Here is a tiny trained network, its code and every weight. The questions are about switching its units off for an input and a class, where a switched-off unit gives its printed mean instead of its output.

import numpy as np


def w(rows, s, z=0):
    codes = np.array(rows[::2]) - 128.0
    scale = np.full(codes.shape[1], s)
    scale[-1] = z or s
    return codes * scale


def f(y):
    return y / 2 * (1 + np.tanh(0.7978845608 * (y + 0.044715 * y**3)))


def log_softmax(a):
    a = a - a.max(-1, keepdims=True)
    return a - np.log(np.exp(a).sum(-1, keepdims=True))


def net(x, mask):
    res = np.array(x, float).reshape(1, 6) / 4 @ E
    y = f(res @ A[0][:, :-1].T + A[0][:, -1])
    res = res + np.where(mask, y, B[0][:, -1]) @ B[0][:, :-1]
    return log_softmax(res[-1] @ U[:, :-1].T + U[:, -1])


A, B = {}, {}
E = w([
[129,128,128,128,128],'x0',
[129,129,129,128,128],'x1',
[128,128,128,129,128],'x2',
[8,133,78,117,138],'x3',
[148,233,99,133,156],'x4',
[123,155,154,17,55],'x5',
],0.014)
A[0] = w([
[225,123,168,136,121,254],'neuron 0',
[198,125,156,133,123,225],'neuron 1',
[116,73,147,125,117,201],'neuron 2',
[131,148,134,111,104,146],'neuron 3',
[125,162,147,11,42,197],'neuron 4',
[115,33,150,122,111,240],'neuron 5',
[116,80,144,126,117,191],'neuron 6',
[132,106,115,201,183,242],'neuron 7',
[147,229,101,132,148,205],'neuron 8',
[5,133,73,116,138,204],'neuron 9',
[119,63,145,126,113,210],'neuron 10',
[135,115,152,121,112,151],'neuron 11',
[133,105,113,207,188,248],'neuron 12',
],0.014,0.0085)
B[0] = w([
[250,129,143,135,123,242],'neuron 0',
[208,130,140,136,125,210],'neuron 1',
[123,87,126,120,94,174],'neuron 2',
[131,132,143,113,140,150],'neuron 3',
[119,133,182,73,134,253],'neuron 4',
[125,62,118,124,65,207],'neuron 5',
[123,102,124,122,107,167],'neuron 6',
[134,121,79,181,125,229],'neuron 7',
[128,198,134,135,201,217],'neuron 8',
[28,127,110,116,133,244],'neuron 9',
[132,96,124,127,90,182],'neuron 10',
[141,121,138,120,120,146],'neuron 11',
[135,129,71,194,128,237],'neuron 12',
],0.018,0.019)
U = w([
[204,38,78,210,37,205],'0',
[203,225,91,224,204,3],'1',
[187,54,223,34,39,60],'2',
[191,229,237,50,213,244],'3',
[16,39,34,192,59,178],'4',
[22,222,41,198,224,89],'5',
[3,58,169,15,49,112],'6',
[6,232,193,41,224,134],'7',
],0.0048,0.00053)

Each question gives the input, the list of numbers given to net, and the class t.
The units are the neurons (one row each of A and B). Each row of codes is followed by its name. A weight is (code - 128) times the scale printed after its matrix; where a second scale follows, it is the last column's (A, B and U).
mask holds one flag per neuron, in row order. A switched-off neuron (its flag False) gives its mean, the last column of its row in B, instead of its output. The means were averaged over made-up inputs and are rounded, as every weight is.
A unit's drop is (log p(t) with every unit on - log p(t) with that unit switched off) / (log p(t) with every unit on - log p(t) with every unit switched off).
The circuit of an input: a set's keep is (log p(t) with only the set's units on - log p(t) with every unit switched off) / (log p(t) with every unit on - log p(t) with every unit switched off). Starting from the 12 units with the biggest drops (on a tie, the unit counted first), units are removed one at a time, each time the one whose removal leaves the highest keep (on an exact tie, the one counted first), for as long as the keep stays at least 0.8.
units of the circuit, in order: the units of the circuit, biggest drop first
most important unit: the unit with the biggest drop
k most important neurons: the k neurons with the biggest drops, biggest first
drop of u: that unit's drop, to one decimal
input [4,7,1,-4,-3,2], class 2: units of the circuit, in order => (neuron 12)
input [-3,8,5,2,1,-7], class 5: units of the circuit, in order => (neuron 5; neuron 0)
input [-3,-4,-1,0,-8,1], class 2: 3 most important neurons => (neuron 12; neuron 9; neuron 7)
input [-4,3,0,8,-3,1], class 6: 2 most important neurons => (neuron 12; neuron 7)
input [4,0,-3,1,7,8], class 7: 2 most important neurons => (neuron 0; neuron 1)
input [3,-2,2,1,7,-4], class 5: 2 most important neurons => (neuron 0; neuron 1)
input [-8,8,8,1,1,3], class 7: 3 most important neurons => (neuron 0; neuron 5; neuron 1)
input [4,-4,-3,4,1,0], class 5: 2 most important neurons => (neuron 4; neuron 5)
input [-5,-2,-6,8,1,-8], class 5: 3 most important neurons => (neuron 5; neuron 10; neuron 2)
input [-6,6,2,2,0,-3], class 4: 2 most important neurons => (neuron 8; neuron 0)
input [-6,3,-3,8,0,2], class 6: 2 most important neurons => (neuron 8; neuron 12)
input [5,3,-8,3,-7,1], class 6: 2 most important neurons => (neuron 12; neuron 7)
input [-2,-5,0,4,-2,-1], class 4: drop of neuron 4 => 0.1
input [0,6,-1,4,0,-6], class 4: most important unit => neuron 8
input [3,-8,5,-4,8,2], class 3: drop of neuron 12 => 0.1
input [5,2,-1,1,6,8], class 7: drop of neuron 0 => 0.6
